Below are the code and all the weights of a small trained network. Each question names an input and a class and asks about switching units off, where a switched-off unit gives its printed mean instead of its output.

import numpy as np


def w(rows, s, z=0):
    codes = np.array(rows[::2]) - 128.0
    scale = np.full(codes.shape[1], s)
    scale[-1] = z or s
    return codes * scale


def norm(h):
    return h / np.sqrt((h * h).mean(-1, keepdims=True) + 1e-5)


def f(y):
    return np.maximum(y, 0)


def log_softmax(a):
    a = a - a.max(-1, keepdims=True)
    return a - np.log(np.exp(a).sum(-1, keepdims=True))


def net(x, mask):
    res = np.array(x, float).reshape(1, 6) / 4 @ E
    u = 0
    for l in range(4):
        y = f(norm(res) @ A[l][:, :-1].T + A[l][:, -1])
        res = res + np.where(mask[u : u + 5], y, B[l][:, -1]) @ B[l][:, :-1]
        u += 5
    return log_softmax(norm(res)[-1] @ U[:, :-1].T + U[:, -1])


A, B = {}, {}
E = w([
[155,152,241,148,178,181,234,129,108,39,114,86],'x0',
[20,35,210,22,138,151,239,121,217,154,239,54],'x1',
[64,117,156,37,94,165,165,151,175,220,208,98],'x2',
[108,177,53,204,230,140,77,96,113,1,94,150],'x3',
[139,136,83,116,222,148,111,8,78,151,192,58],'x4',
[201,123,116,105,127,46,76,13,104,146,142,37],'x5',
],0.0071)
A[0] = w([
[91,153,5,134,65,103,83,58,77,254,194,65,2],'0.n1',
[50,49,254,197,139,159,136,98,147,198,178,123,149],'0.n2',
[79,85,187,54,108,181,174,187,127,52,138,192,105],'0.n3',
[134,229,96,123,45,64,79,193,126,129,48,151,25],'0.n4',
[174,163,70,226,178,161,213,118,112,40,121,161,20],'0.n5',
],0.006,0.0023)
B[0] = w([
[205,178,72,33,198,151,156,191,124,136,219,254,254],'0.n1',
[144,90,116,65,137,110,97,178,207,9,77,76,233],'0.n2',
[20,107,93,148,69,220,97,181,129,43,77,73,218],'0.n3',
[203,194,137,209,98,75,246,168,184,161,20,115,218],'0.n4',
[67,178,232,128,233,147,60,54,142,77,78,220,199],'0.n5',
],0.0073,0.0064)
A[1] = w([
[176,104,148,14,96,77,125,18,119,156,175,180,194],'1.n1',
[121,137,78,113,107,133,1,81,160,234,146,158,84],'1.n2',
[168,130,126,144,231,155,120,149,96,173,83,133,4],'1.n3',
[149,132,143,162,99,106,112,114,113,79,77,104,120],'1.n4',
[126,119,164,155,79,108,91,138,176,214,30,147,76],'1.n5',
],0.0061,0.0011)
B[1] = w([
[124,90,85,121,109,67,97,109,128,117,130,145,252],'1.n1',
[152,216,105,72,109,249,164,157,82,113,172,139,203],'1.n2',
[116,92,142,90,155,142,142,176,80,132,153,104,199],'1.n3',
[121,118,108,167,96,129,75,136,100,140,190,166,196],'1.n4',
[93,174,111,159,112,146,235,81,139,173,139,111,206],'1.n5',
],0.012,0.0047)
A[2] = w([
[4,79,200,107,90,162,107,186,150,137,164,92,4],'2.n1',
[153,97,152,129,21,130,130,81,129,176,84,238,118],'2.n2',
[132,150,195,204,224,140,90,88,15,53,89,172,22],'2.n3',
[134,97,166,71,94,3,110,15,121,84,151,64,34],'2.n4',
[170,166,53,158,75,116,41,93,91,139,61,52,153],'2.n5',
],0.0059,0.002)
B[2] = w([
[137,146,115,95,32,46,180,211,126,1,177,59,243],'2.n1',
[169,141,107,178,176,90,114,156,56,207,143,115,185],'2.n2',
[5,145,166,125,217,110,93,78,109,132,163,164,254],'2.n3',
[243,106,163,224,193,140,203,69,164,128,60,61,197],'2.n4',
[76,145,170,115,77,143,176,163,150,192,190,132,182],'2.n5',
],0.0089,0.0051)
A[3] = w([
[73,141,150,167,254,202,90,93,71,90,49,120,64],'3.n1',
[250,106,112,121,182,123,108,26,166,180,159,38,40],'3.n2',
[111,150,230,202,237,161,98,118,46,30,149,155,117],'3.n3',
[213,70,35,73,143,149,188,46,80,105,100,121,5],'3.n4',
[109,146,126,174,132,140,122,151,137,232,85,130,66],'3.n5',
],0.0062,0.0026)
B[3] = w([
[76,139,123,137,169,81,31,111,100,111,114,177,227],'3.n1',
[169,56,152,129,106,123,61,77,114,118,89,114,198],'3.n2',
[16,174,224,157,107,142,96,92,149,180,109,143,254],'3.n3',
[173,78,132,124,143,143,96,70,167,156,152,116,191],'3.n4',
[141,124,75,137,108,107,120,89,145,170,9,88,170],'3.n5',
],0.012,0.0061)
U = w([
[64,82,171,86,42,164,214,220,181,22,152,59,178],'0',
[205,112,26,20,173,158,98,143,73,194,237,190,149],'1',
[231,1,202,115,167,107,96,32,169,122,148,50,4],'2',
[18,191,224,182,238,142,55,81,90,125,126,177,239],'3',
[193,211,84,248,75,133,224,192,87,207,70,159,84],'4',
],0.0097,0.002)

Each question gives the input, the list of numbers given to net, and the class t.
The units are the neurons (one row each of A and B). Each row of codes is followed by its name. A weight is (code - 128) times the scale printed after its matrix; where a second scale follows, it is the last column's (A, B and U).
mask holds one flag per neuron, layer by layer. A switched-off neuron (its flag False) gives its mean, the last column of its row in B, instead of its output. The means were averaged over made-up inputs and are rounded, as every weight is.
A unit's drop is (log p(t) with every unit on - log p(t) with that unit switched off) / (log p(t) with every unit on - log p(t) with every unit switched off).
The circuit of an input: a set's keep is (log p(t) with only the set's units on - log p(t) with every unit switched off) / (log p(t) with every unit on - log p(t) with every unit switched off). Starting from the 12 units with the biggest drops (on a tie, the unit counted first), units are removed one at a time, each time the one whose removal leaves the highest keep (on an exact tie, the one counted first), for as long as the keep stays at least 0.8.
circuit, biggest first: the units of the circuit, biggest drop first
top k neurons: the k neurons with the biggest drops, biggest first
top k neurons in layer l: the k neurons of layer l with the biggest drops, biggest first
drop of u: that unit's drop, to one decimal
input [1,-1,0,0,5,4], class 2: circuit, biggest first	3.n2
input [7,0,-6,-4,-7,-1], class 3: circuit, biggest first	0.n5, 3.n3
input [2,5,0,-8,-2,6], class 2: circuit, biggest first	2.n4, 1.n1
input [0,-2,6,-7,-2,4], class 1: top 2 neurons in layer 0	0.n1, 0.n4
input [0,3,-6,-6,-8,8], class 4: circuit, biggest first	1.n5, 2.n2
input [-8,2,-1,8,-3,-5], class 4: circuit, biggest first	0.n4, 2.n3, 3.n3
input [1,3,-5,1,-1,6], class 2: top 4 neurons	0.n3, 2.n4, 1.n1, 3.n2
input [8,2,-1,-4,8,-4], class 0: top 2 neurons in layer 0	0.n2, 0.n3
input [-5,-1,6,1,3,-7], class 1: top 2 neurons	0.n1, 3.n3
input [-1,-3,-7,-5,1,5], class 4: top 3 neurons	0.n4, 2.n5, 0.n2
input [8,2,7,5,2,-2], class 0: top 4 neurons	2.n1, 0.n3, 0.n2, 2.n3
input [-4,-3,-3,-2,8,8], class 1: top 2 neurons	1.n2, 0.n1
input [-1,7,-8,-1,6,-5], class 0: top 2 neurons	2.n1, 0.n2
input [3,-5,-1,-4,-2,-1], class 4: circuit, biggest first	0.n4
input [-4,-7,8,-3,-2,2], class 4: drop of 0.n4	2.8
input [-5,4,-5,-3,4,7], class 1: drop of 0.n1	1.2
input [-7,-3,4,1,-3,2], class 4: drop of 3.n3	-0.1
